Below is a small trained network, with its code and all its weights. Each question gives an input and a class and asks what happens when units are switched off, that is, made to give their printed mean instead of their output.

import numpy as np


def w(rows, s, z=0):
    codes = np.array(rows[::2]) - 128.0
    scale = np.full(codes.shape[1], s)
    scale[-1] = z or s
    return codes * scale


def norm(h):
    return h / np.sqrt((h * h).mean(-1, keepdims=True) + 1e-5)


def f(y):
    return y / 2 * (1 + np.tanh(0.7978845608 * (y + 0.044715 * y**3)))


def log_softmax(a):
    a = a - a.max(-1, keepdims=True)
    return a - np.log(np.exp(a).sum(-1, keepdims=True))


def net(x, mask):
    res = np.array(x, float).reshape(1, 6) / 4 @ E
    u = 0
    for l in range(2):
        y = f(norm(res) @ A[l][:, :-1].T + A[l][:, -1])
        res = res + np.where(mask[u : u + 16], y, B[l][:, -1]) @ B[l][:, :-1]
        u += 16
    return log_softmax(norm(res)[-1] @ U[:, :-1].T + U[:, -1])


A, B = {}, {}
E = w([
[114,118,122,154,94,243,225,169,156,194,212,168],'x0',
[44,95,19,79,173,144,145,168,122,148,87,98],'x1',
[129,129,128,131,132,130,128,128,127,129,129,129],'x2',
[130,132,129,126,125,131,127,131,130,127,125,126],'x3',
[126,128,129,127,128,126,129,128,127,124,128,130],'x4',
[110,255,108,88,107,145,158,14,191,75,166,90],'x5',
],0.00083)
A[0] = w([
[163,53,155,152,240,11,31,198,13,75,18,127,50],'L0N0',
[76,34,66,81,184,132,139,207,105,144,90,133,2],'L0N1',
[135,109,139,107,112,109,149,153,158,130,143,106,120],'L0N2',
[124,138,140,122,130,116,139,129,111,150,137,110,131],'L0N3',
[133,128,132,126,142,127,142,138,140,119,122,130,125],'L0N4',
[122,99,111,134,140,110,138,128,140,111,117,150,44],'L0N5',
[77,221,53,51,115,103,91,12,188,32,92,50,99],'L0N6',
[192,41,189,191,73,166,161,200,143,216,179,180,78],'L0N7',
[94,116,146,115,137,120,114,106,106,135,174,134,134],'L0N8',
[127,119,130,137,147,140,131,118,133,116,121,136,125],'L0N9',
[167,104,188,136,152,75,54,118,73,71,79,128,69],'L0N10',
[125,203,169,114,111,93,94,48,162,89,125,70,216],'L0N11',
[100,123,120,149,100,132,103,139,146,95,139,141,128],'L0N12',
[127,140,108,121,92,128,115,133,115,128,123,153,117],'L0N13',
[159,9,172,183,76,213,170,228,149,248,176,197,113],'L0N14',
[118,146,174,113,146,171,162,129,153,136,165,111,133],'L0N15',
],0.0012,0.00067)
B[0] = w([
[142,81,133,118,38,159,148,10,238,197,165,157,254],'L0N0',
[119,158,52,141,77,184,79,156,145,121,99,85,155],'L0N1',
[115,118,117,164,128,135,116,99,122,100,122,137,125],'L0N2',
[128,118,126,143,133,141,127,125,150,104,123,120,129],'L0N3',
[123,135,113,154,113,121,124,120,125,128,136,112,127],'L0N4',
[116,128,86,128,133,126,99,129,139,131,148,120,102],'L0N5',
[128,132,210,117,193,63,174,206,56,95,134,150,250],'L0N6',
[123,142,152,170,198,66,142,149,44,39,146,155,175],'L0N7',
[148,119,131,127,135,137,149,135,141,116,96,134,130],'L0N8',
[128,132,124,125,113,121,127,143,132,128,132,133,127],'L0N9',
[131,124,136,115,91,130,217,145,188,187,181,56,149],'L0N10',
[203,160,162,112,151,161,166,187,55,101,97,135,213],'L0N11',
[139,118,140,119,149,131,144,119,120,132,107,130,128],'L0N12',
[127,127,120,151,133,116,144,123,141,123,117,122,124],'L0N13',
[146,191,169,184,234,109,125,188,32,30,142,143,230],'L0N14',
[165,90,136,163,112,139,113,76,123,102,145,147,141],'L0N15',
],0.0011,0.00099)
A[1] = w([
[163,101,185,147,50,60,40,59,169,123,141,143,60],'L1N0',
[52,186,61,93,174,163,125,110,77,66,101,105,92],'L1N1',
[65,171,52,86,92,192,157,121,184,145,149,99,69],'L1N2',
[84,107,57,84,178,60,74,125,121,130,28,64,81],'L1N3',
[112,180,110,91,96,91,94,40,185,95,97,81,3],'L1N4',
[65,13,76,136,153,132,120,199,84,198,85,128,77],'L1N5',
[22,107,42,118,150,207,194,177,145,189,173,154,83],'L1N6',
[129,127,159,81,150,117,163,145,66,165,90,118,107],'L1N7',
[160,143,168,119,96,51,95,74,131,111,110,117,80],'L1N8',
[133,117,151,106,125,123,184,144,149,161,110,124,132],'L1N9',
[154,191,162,114,104,105,123,67,163,96,148,109,68],'L1N10',
[201,59,208,212,48,104,52,147,118,175,136,184,64],'L1N11',
[168,23,155,135,113,39,3,140,121,161,54,118,100],'L1N12',
[87,115,68,80,173,93,80,107,148,124,65,86,57],'L1N13',
[99,58,57,95,89,127,85,128,210,196,90,102,17],'L1N14',
[147,198,156,152,136,170,183,80,149,85,194,145,200],'L1N15',
],0.0021,0.00066)
B[1] = w([
[140,114,51,104,185,164,143,173,158,165,46,79,186],'L1N0',
[118,89,86,118,155,96,189,179,191,173,175,107,195],'L1N1',
[168,23,172,122,183,81,199,101,144,186,120,87,173],'L1N2',
[71,159,122,147,80,174,153,123,123,100,212,213,234],'L1N3',
[134,122,150,191,169,97,105,236,89,81,138,150,175],'L1N4',
[164,211,113,160,101,194,38,127,112,98,87,139,250],'L1N5',
[189,116,124,101,161,63,86,118,145,149,40,41,248],'L1N6',
[154,201,123,121,129,91,98,97,199,85,154,85,139],'L1N7',
[152,138,96,110,156,125,83,190,150,150,85,73,179],'L1N8',
[128,156,118,129,143,89,99,68,114,103,139,113,134],'L1N9',
[132,131,104,144,104,153,63,172,127,142,103,142,186],'L1N10',
[61,97,113,79,213,43,249,121,147,125,177,85,214],'L1N11',
[116,83,137,77,84,157,194,23,151,169,134,90,255],'L1N12',
[75,131,140,148,109,118,160,132,111,104,201,174,181],'L1N13',
[99,111,191,131,86,131,94,93,27,56,107,165,164],'L1N14',
[100,71,130,127,44,145,72,67,144,173,111,166,255],'L1N15',
],0.0017,0.0014)
U = w([
[149,31,110,46,181,72,227,60,204,220,96,23,250],'0',
[223,231,183,78,107,66,2,159,185,84,48,88,119],'1',
[35,64,92,92,4,189,55,33,40,75,82,174,109],'2',
[25,204,64,71,153,48,166,194,159,46,233,164,98],'3',
[177,88,224,219,205,116,195,181,42,104,219,204,99],'4',
[192,164,179,166,15,231,108,35,202,205,193,215,77],'5',
[169,116,24,195,199,220,40,225,64,160,44,90,94],'6',
],0.0056,0.0014)

Each question gives the input, the list of numbers given to net, and the class t.
The units are the neurons (one row each of A and B). Each row of codes is followed by its name. A weight is (code - 128) times the scale printed after its matrix; where a second scale follows, it is the last column's (A, B and U).
mask holds one flag per neuron, layer by layer. A switched-off neuron (its flag False) gives its mean, the last column of its row in B, instead of its output. The means were averaged over made-up inputs and are rounded, as every weight is.
A unit's drop is (log p(t) with every unit on - log p(t) with that unit switched off) / (log p(t) with every unit on - log p(t) with every unit switched off).
The circuit of an input: a set's keep is (log p(t) with only the set's units on - log p(t) with every unit switched off) / (log p(t) with every unit on - log p(t) with every unit switched off). Starting from the 12 units with the biggest drops (on a tie, the unit counted first), units are removed one at a time, each time the one whose removal leaves the highest keep (on an exact tie, the one counted first), for as long as the keep stays at least 0.8.
circuit, biggest first: the units of the circuit, biggest drop first
most important unit: the unit with the biggest drop
k most important neurons: the k neurons with the biggest drops, biggest first
top k neurons in layer l: the k neurons of layer l with the biggest drops, biggest first
drop of u: that unit's drop, to one decimal
input [-7,6,7,7,-6,0], class 2: most important unit	L1N14
input [-3,2,6,-3,8,0], class 2: circuit, biggest first	L0N0, L1N14, L0N14
input [-5,1,-4,-6,5,4], class 3: top 3 neurons in layer 1	L1N6, L1N5, L1N3
input [7,-5,0,2,4,0], class 4: top 3 neurons in layer 0	L0N14, L0N7, L0N0
input [3,-7,1,-1,3,0], class 4: 3 most important neurons	L1N11, L0N0, L1N12
input [3,7,-8,5,3,-1], class 6: top 4 neurons in layer 1	L1N5, L1N6, L1N11, L1N12
input [-2,1,6,7,8,-4], class 2: 2 most important neurons	L1N14, L1N5
input [0,-1,-8,-8,-5,-5], class 0: top 2 neurons in layer 1	L1N11, L1N12
input [-8,-5,3,-7,-8,0], class 0: 2 most important neurons	L1N12, L1N5
input [5,2,3,-5,-8,4], class 0: 2 most important neurons	L1N6, L1N2
input [1,3,7,-2,4,-1], class 6: 4 most important neurons	L1N6, L1N5, L1N15, L1N1
input [0,4,-1,8,5,-1], class 2: top 2 neurons in layer 1	L1N14, L1N3
input [-3,5,5,0,1,1], class 3: 3 most important neurons	L1N15, L1N1, L0N6
input [-1,2,6,-5,-8,4], class 3: most important unit	L0N6
input [7,4,-3,6,-7,4], class 0: top 2 neurons in layer 1	L1N6, L1N2
input [-3,1,5,1,3,-3], class 2: 2 most important neurons	L1N14, L1N1
input [6,-1,1,-5,-2,0], class 4: top 2 neurons in layer 1	L1N12, L1N5
input [0,-1,-5,8,4,5], class 1: 2 most important neurons	L1N3, L1N12
input [7,-8,-8,-7,-1,-2], class 4: drop of L0N0	0.1
input [-1,5,-3,7,7,-7], class 2: drop of L1N12	0.1
input [0,5,5,0,1,-8], class 2: drop of L1N12	0.3
input [-6,-4,3,4,2,0], class 0: drop of L1N12	0.2
input [-7,6,-3,4,3,1], class 3: most important unit	L1N15
